Below is a small trained network, with its code and all its weights. Each question gives an input and a class and asks what happens when units are switched off, that is, made to give their printed mean instead of their output.

import numpy as np


def w(rows, s, z=0):
    codes = np.array(rows[::2]) - 128.0
    scale = np.full(codes.shape[1], s)
    scale[-1] = z or s
    return codes * scale


def f(y):
    return np.maximum(y, 0)


def log_softmax(a):
    a = a - a.max(-1, keepdims=True)
    return a - np.log(np.exp(a).sum(-1, keepdims=True))


def net(x, mask):
    res = np.array(x, float).reshape(1, 7) / 4 @ E
    y = f(res @ A[0][:, :-1].T + A[0][:, -1])
    res = res + np.where(mask, y, B[0][:, -1]) @ B[0][:, :-1]
    return log_softmax(res[-1] @ U[:, :-1].T + U[:, -1])


A, B = {}, {}
E = w([
[171,153,69,35,173,68],'x0',
[173,44,93,171,47,74],'x1',
[125,117,123,134,144,132],'x2',
[135,102,82,76,103,254],'x3',
[130,124,126,132,137,131],'x4',
[127,118,125,133,143,132],'x5',
[131,129,130,127,128,130],'x6',
],0.022)
A[0] = w([
[12,184,187,241,129,61,254],'N1',
[101,133,165,96,171,2,170],'N2',
[120,17,154,211,31,126,101],'N3',
[204,10,36,135,59,100,95],'N4',
[81,87,231,180,81,216,189],'N5',
[205,40,187,177,98,25,124],'N6',
],0.0099,0.0079)
B[0] = w([
[172,128,200,249,209,161,251],'N1',
[137,157,96,121,244,52,218],'N2',
[85,107,97,194,25,123,233],'N3',
[119,96,85,66,41,90,233],'N4',
[32,123,165,133,124,203,239],'N5',
[160,114,99,201,101,41,228],'N6',
],0.013,0.025)
U = w([
[166,202,228,235,178,166,212],'0',
[127,98,168,253,100,60,153],'1',
[119,229,167,115,235,51,163],'2',
[214,137,53,172,147,19,3],'3',
[49,157,217,97,138,236,113],'4',
[75,118,99,176,50,168,91],'5',
[166,238,28,3,187,223,217],'6',
[181,69,98,23,81,82,46],'7',
],0.011,0.004)

Each question gives the input, the list of numbers given to net, and the class t.
The units are the neurons (one row each of A and B). Each row of codes is followed by its name. A weight is (code - 128) times the scale printed after its matrix; where a second scale follows, it is the last column's (A, B and U).
mask holds one flag per neuron, in row order. A switched-off neuron (its flag False) gives its mean, the last column of its row in B, instead of its output. The means were averaged over made-up inputs and are rounded, as every weight is.
A unit's drop is (log p(t) with every unit on - log p(t) with that unit switched off) / (log p(t) with every unit on - log p(t) with every unit switched off).
The circuit of an input: a set's keep is (log p(t) with only the set's units on - log p(t) with every unit switched off) / (log p(t) with every unit on - log p(t) with every unit switched off). Starting from all 6 units, units are removed one at a time, each time the one whose removal leaves the highest keep (on an exact tie, the one counted first), for as long as the keep stays at least 0.8.
circuit, biggest first: the units of the circuit, biggest drop first
top k neurons: the k neurons with the biggest drops, biggest first
drop when u is switched off: that unit's drop, to one decimal
input [-1,0,7,5,-6,-1,0], class 4: top neuron : N6
input [-4,0,-6,3,7,0,-3], class 4: top 2 neurons : N6, N5
input [-7,1,-5,1,1,6,0], class 5: top 3 neurons : N3, N5, N2
input [1,-6,3,-2,8,2,4], class 2: top 3 neurons : N3, N5, N2
input [-6,7,6,1,2,5,6], class 5: top 4 neurons : N5, N4, N3, N2
input [2,8,-3,1,5,-4,1], class 7: top 3 neurons : N4, N1, N2
input [-7,-1,-8,6,-8,-4,4], class 4: top 2 neurons : N5, N6
input [1,-3,-6,-2,-5,8,5], class 2: top 2 neurons : N3, N5
input [0,-5,4,-4,1,6,6], class 0: top 2 neurons : N1, N4
input [0,-5,-5,3,1,2,4], class 4: top 2 neurons : N2, N1
input [5,-4,3,-1,5,-1,-1], class 2: top 2 neurons : N4, N2
input [3,-7,4,4,1,6,6], class 6: top 2 neurons : N1, N5
input [5,7,-4,1,6,3,-5], class 7: top 2 neurons : N4, N1
input [5,3,0,-8,5,6,8], class 3: top neuron : N6
input [-3,0,-7,6,2,8,6], class 4: top 2 neurons : N6, N5
input [-1,5,-4,2,3,-5,4], class 5: drop when N1 is switched off : 0.2
input [-8,-5,3,-1,-8,-5,-6], class 0: drop when N1 is switched off : 6.2
input [-6,-2,1,-5,4,-3,6], class 0: drop when N1 is switched off : 0.1
input [2,-5,3,-4,-4,-7,0], class 2: drop when N2 is switched off : 0.6
input [7,2,-3,2,5,-8,7], class 7: circuit, biggest first : N1
